Below is a small trained network, with its code and all its weights. Each question gives an input and a class and asks what happens when units are switched off, that is, made to give their printed mean instead of their output.

import numpy as np


def w(rows, s, z=0):
    codes = np.array(rows[::2]) - 128.0
    scale = np.full(codes.shape[1], s)
    scale[-1] = z or s
    return codes * scale


def f(y):
    return np.maximum(y, 0)


def log_softmax(a):
    a = a - a.max(-1, keepdims=True)
    return a - np.log(np.exp(a).sum(-1, keepdims=True))


def net(x, mask):
    res = np.array(x, float).reshape(1, 4) / 4 @ E
    y = f(res @ A[0][:, :-1].T + A[0][:, -1])
    res = res + np.where(mask, y, B[0][:, -1]) @ B[0][:, :-1]
    return log_softmax(res[-1] @ U[:, :-1].T + U[:, -1])


A, B = {}, {}
E = w([
[229,178,117,134,99,128,149],'x0',
[88,249,50,142,162,174,148],'x1',
[133,162,160,35,163,168,141],'x2',
[158,131,164,167,209,144,53],'x3',
],0.012)
A[0] = w([
[167,51,196,86,105,113,117,45],'neuron 1',
[189,102,177,147,200,131,53,74],'neuron 2',
[154,118,190,5,153,143,137,2],'neuron 3',
[254,138,147,114,80,128,143,63],'neuron 4',
[142,75,128,203,72,113,114,60],'neuron 5',
[125,91,123,74,34,113,181,70],'neuron 6',
[41,70,176,104,136,131,117,88],'neuron 7',
],0.021,0.0059)
B[0] = w([
[119,220,67,108,178,163,130,252],'neuron 1',
[96,123,228,75,67,149,210,249],'neuron 2',
[181,138,74,252,35,102,121,225],'neuron 3',
[95,44,109,94,239,95,50,243],'neuron 4',
[168,154,69,220,59,119,123,212],'neuron 5',
[108,124,246,77,81,158,201,237],'neuron 6',
[130,58,127,95,224,96,55,229],'neuron 7',
],0.017)
U = w([
[99,110,194,95,96,145,169,34],'0',
[112,55,119,114,174,98,89,5],'1',
[151,121,94,189,71,109,125,255],'2',
[102,247,69,89,173,185,147,202],'3',
],0.012,0.0032)

Each question gives the input, the list of numbers given to net, and the class t.
The units are the neurons (one row each of A and B). Each row of codes is followed by its name. A weight is (code - 128) times the scale printed after its matrix; where a second scale follows, it is the last column's (A, B and U).
mask holds one flag per neuron, in row order. A switched-off neuron (its flag False) gives its mean, the last column of its row in B, instead of its output. The means were averaged over made-up inputs and are rounded, as every weight is.
A unit's drop is (log p(t) with every unit on - log p(t) with that unit switched off) / (log p(t) with every unit on - log p(t) with every unit switched off).
The circuit of an input: a set's keep is (log p(t) with only the set's units on - log p(t) with every unit switched off) / (log p(t) with every unit on - log p(t) with every unit switched off). Starting from all 7 units, units are removed one at a time, each time the one whose removal leaves the highest keep (on an exact tie, the one counted first), for as long as the keep stays at least 0.8.
units of the circuit, in order: the units of the circuit, biggest drop first
top k neurons: the k neurons with the biggest drops, biggest first
drop of u: that unit's drop, to one decimal
input [5,6,0,6], class 0: units of the circuit, in order => (neuron 1)
input [6,0,-4,6], class 0: top 2 neurons => (neuron 2; neuron 7)
input [6,6,3,-4], class 1: top 3 neurons => (neuron 1; neuron 4; neuron 2)
input [5,-1,-4,5], class 0: top 3 neurons => (neuron 2; neuron 7; neuron 3)
input [-6,6,-3,4], class 1: top 4 neurons => (neuron 1; neuron 3; neuron 2; neuron 6)
input [-7,6,-2,-5], class 1: top 2 neurons => (neuron 1; neuron 2)
input [6,-8,0,-6], class 3: top 2 neurons => (neuron 1; neuron 2)
input [2,3,6,-4], class 2: top 2 neurons => (neuron 3; neuron 2)
input [7,-4,-7,-7], class 0: top 2 neurons => (neuron 6; neuron 7)
input [-2,-6,4,5], class 3: top 2 neurons => (neuron 1; neuron 6)
input [0,-6,-4,6], class 0: top 2 neurons => (neuron 2; neuron 3)
input [-6,5,0,7], class 0: top 3 neurons => (neuron 4; neuron 2; neuron 1)
input [2,1,8,-7], class 2: drop of neuron 2 => 1.0
input [-3,2,7,5], class 2: drop of neuron 3 => 1.5
input [2,-8,3,5], class 3: drop of neuron 1 => 2.7
input [-5,-4,-6,1], class 2: units of the circuit, in order => (neuron 5)
